After every row comes roughly how far along a hidden order it lies, from 0 to 20.
In the rows, 128 means zero.
131; 34; 121; 153; 116; 85; 176; 117; 149; 131; 98; 98; 146; 123; 143; 123; 101; 120; 137; 130; 126; 101; 186; 129; 148; 165; 156; 126; 132; 164; 134; 124; 133; 67; 153 -> 3
128; 255; 110; 99; 114; 155; 131; 135; 114; 109; 195; 188; 76; 115; 100; 97; 136; 127; 124; 120; 142; 158; 39; 76; 100; 71; 69; 127; 178; 117; 188; 162; 134; 170; 94 -> 19
134; 18; 129; 172; 116; 82; 165; 115; 160; 131; 82; 91; 151; 125; 151; 123; 104; 123; 141; 131; 127; 98; 196; 135; 154; 172; 168; 123; 128; 172; 136; 120; 131; 58; 156 -> 1
126; 81; 107; 126; 110; 100; 174; 121; 123; 125; 126; 122; 129; 119; 129; 118; 109; 120; 135; 133; 129; 114; 149; 118; 146; 144; 129; 127; 156; 160; 143; 137; 132; 83; 137 -> 7
134; 2; 128; 179; 119; 78; 173; 114; 166; 134; 79; 81; 157; 127; 156; 125; 101; 122; 140; 131; 125; 96; 204; 133; 155; 176; 175; 122; 126; 171; 138; 109; 141; 58; 159 -> 0
128; 110; 108; 131; 110; 110; 159; 124; 126; 120; 138; 135; 116; 120; 125; 112; 116; 124; 134; 134; 135; 119; 150; 99; 145; 129; 116; 126; 168; 160; 161; 148; 132; 94; 131 -> 9
136; 218; 119; 149; 110; 126; 123; 132; 141; 105; 142; 157; 87; 119; 120; 95; 138; 135; 135; 128; 147; 133; 92; 75; 136; 88; 92; 120; 193; 160; 199; 158; 132; 132; 108 -> 12
124; 68; 105; 124; 112; 99; 185; 120; 131; 129; 128; 117; 132; 119; 125; 117; 102; 116; 133; 133; 125; 115; 155; 115; 144; 150; 129; 130; 153; 151; 145; 131; 140; 85; 143 -> 7
130; 177; 115; 132; 114; 123; 154; 127; 134; 118; 148; 140; 99; 119; 113; 104; 123; 123; 130; 129; 136; 133; 111; 78; 131; 107; 102; 125; 182; 147; 182; 141; 151; 128; 120 -> 11
130; 23; 117; 147; 112; 89; 172; 119; 143; 128; 106; 105; 140; 123; 143; 120; 105; 122; 138; 132; 126; 104; 177; 133; 146; 156; 149; 126; 140; 170; 135; 130; 125; 68; 148 -> 4
127; 54; 110; 134; 113; 94; 180; 118; 133; 130; 117; 115; 136; 121; 134; 121; 102; 118; 135; 132; 125; 111; 168; 126; 147; 156; 139; 128; 138; 161; 140; 128; 130; 74; 146 -> 5
136; 208; 121; 147; 115; 132; 125; 132; 140; 107; 145; 156; 88; 119; 117; 95; 135; 132; 134; 129; 145; 137; 91; 72; 134; 89; 91; 120; 193; 158; 200; 158; 136; 134; 111 -> 12
130; 223; 115; 132; 115; 131; 153; 128; 136; 116; 160; 147; 95; 117; 106; 100; 125; 122; 128; 126; 137; 144; 89; 64; 123; 98; 94; 125; 188; 135; 201; 139; 162; 148; 117 -> 12
124; 20; 112; 134; 121; 85; 221; 112; 148; 146; 110; 75; 162; 121; 131; 130; 86; 105; 131; 128; 113; 111; 191; 124; 134; 184; 165; 131; 132; 137; 123; 87; 173; 80; 163 -> 2
133; 198; 118; 141; 112; 128; 136; 129; 140; 111; 143; 150; 100; 119; 117; 104; 130; 129; 133; 128; 141; 135; 96; 82; 128; 98; 95; 123; 190; 153; 194; 151; 143; 135; 115 -> 12
131; 48; 117; 150; 111; 92; 163; 119; 141; 123; 105; 113; 137; 120; 146; 119; 104; 125; 140; 133; 128; 104; 170; 133; 155; 153; 145; 125; 142; 173; 138; 139; 117; 62; 147 -> 4
127; 127; 107; 126; 111; 112; 169; 124; 127; 123; 141; 132; 115; 118; 119; 112; 114; 117; 132; 132; 134; 125; 123; 95; 135; 127; 112; 127; 173; 151; 166; 137; 145; 105; 131 -> 9
131; 64; 115; 145; 109; 96; 156; 121; 134; 121; 109; 122; 131; 122; 141; 116; 112; 127; 140; 134; 131; 107; 164; 128; 155; 147; 133; 125; 150; 175; 139; 145; 114; 68; 141 -> 6
133; 232; 117; 135; 114; 134; 137; 129; 137; 110; 160; 152; 87; 118; 109; 95; 133; 127; 130; 126; 142; 143; 78; 64; 121; 86; 86; 123; 190; 142; 202; 148; 150; 150; 109 -> 13
133; 86; 116; 150; 107; 99; 141; 123; 133; 115; 110; 134; 124; 121; 143; 113; 119; 132; 141; 135; 136; 107; 158; 127; 156; 136; 128; 124; 158; 182; 145; 158; 102; 68; 136 -> 6
128; 69; 110; 136; 109; 96; 166; 121; 132; 122; 119; 125; 128; 121; 136; 118; 108; 124; 137; 134; 133; 110; 162; 121; 151; 143; 131; 126; 154; 167; 142; 141; 121; 71; 142 -> 6
133; 242; 119; 136; 113; 141; 129; 132; 135; 108; 164; 166; 83; 118; 109; 94; 137; 129; 130; 126; 144; 145; 71; 63; 121; 82; 84; 122; 194; 146; 204; 152; 145; 156; 105 -> 14
129; 98; 110; 138; 109; 109; 153; 124; 127; 117; 127; 135; 116; 120; 129; 114; 114; 127; 136; 135; 135; 114; 138; 110; 150; 130; 115; 124; 167; 167; 156; 152; 119; 87; 133 -> 8
133; 185; 118; 145; 111; 124; 133; 130; 138; 114; 142; 147; 94; 119; 120; 100; 131; 130; 134; 130; 142; 132; 105; 77; 138; 94; 100; 122; 186; 157; 190; 153; 135; 123; 114 -> 11
127; 97; 108; 132; 110; 103; 165; 122; 126; 123; 126; 128; 121; 119; 129; 114; 109; 122; 135; 134; 132; 115; 148; 110; 147; 133; 125; 126; 165; 159; 152; 143; 129; 87; 139 -> 8
129; 255; 111; 98; 110; 159; 117; 137; 108; 104; 197; 196; 70; 116; 101; 95; 140; 132; 124; 120; 143; 155; 34; 82; 100; 62; 63; 127; 179; 120; 178; 169; 120; 174; 90 -> 20
133; 14; 130; 172; 118; 78; 170; 115; 161; 132; 81; 87; 154; 125; 153; 127; 103; 122; 140; 131; 124; 98; 199; 129; 153; 173; 168; 122; 127; 169; 134; 115; 134; 60; 157 -> 0
132; 36; 123; 161; 113; 86; 168; 118; 153; 128; 93; 102; 150; 123; 147; 123; 105; 124; 140; 131; 127; 104; 187; 133; 154; 164; 156; 124; 127; 169; 135; 126; 126; 62; 153 -> 2
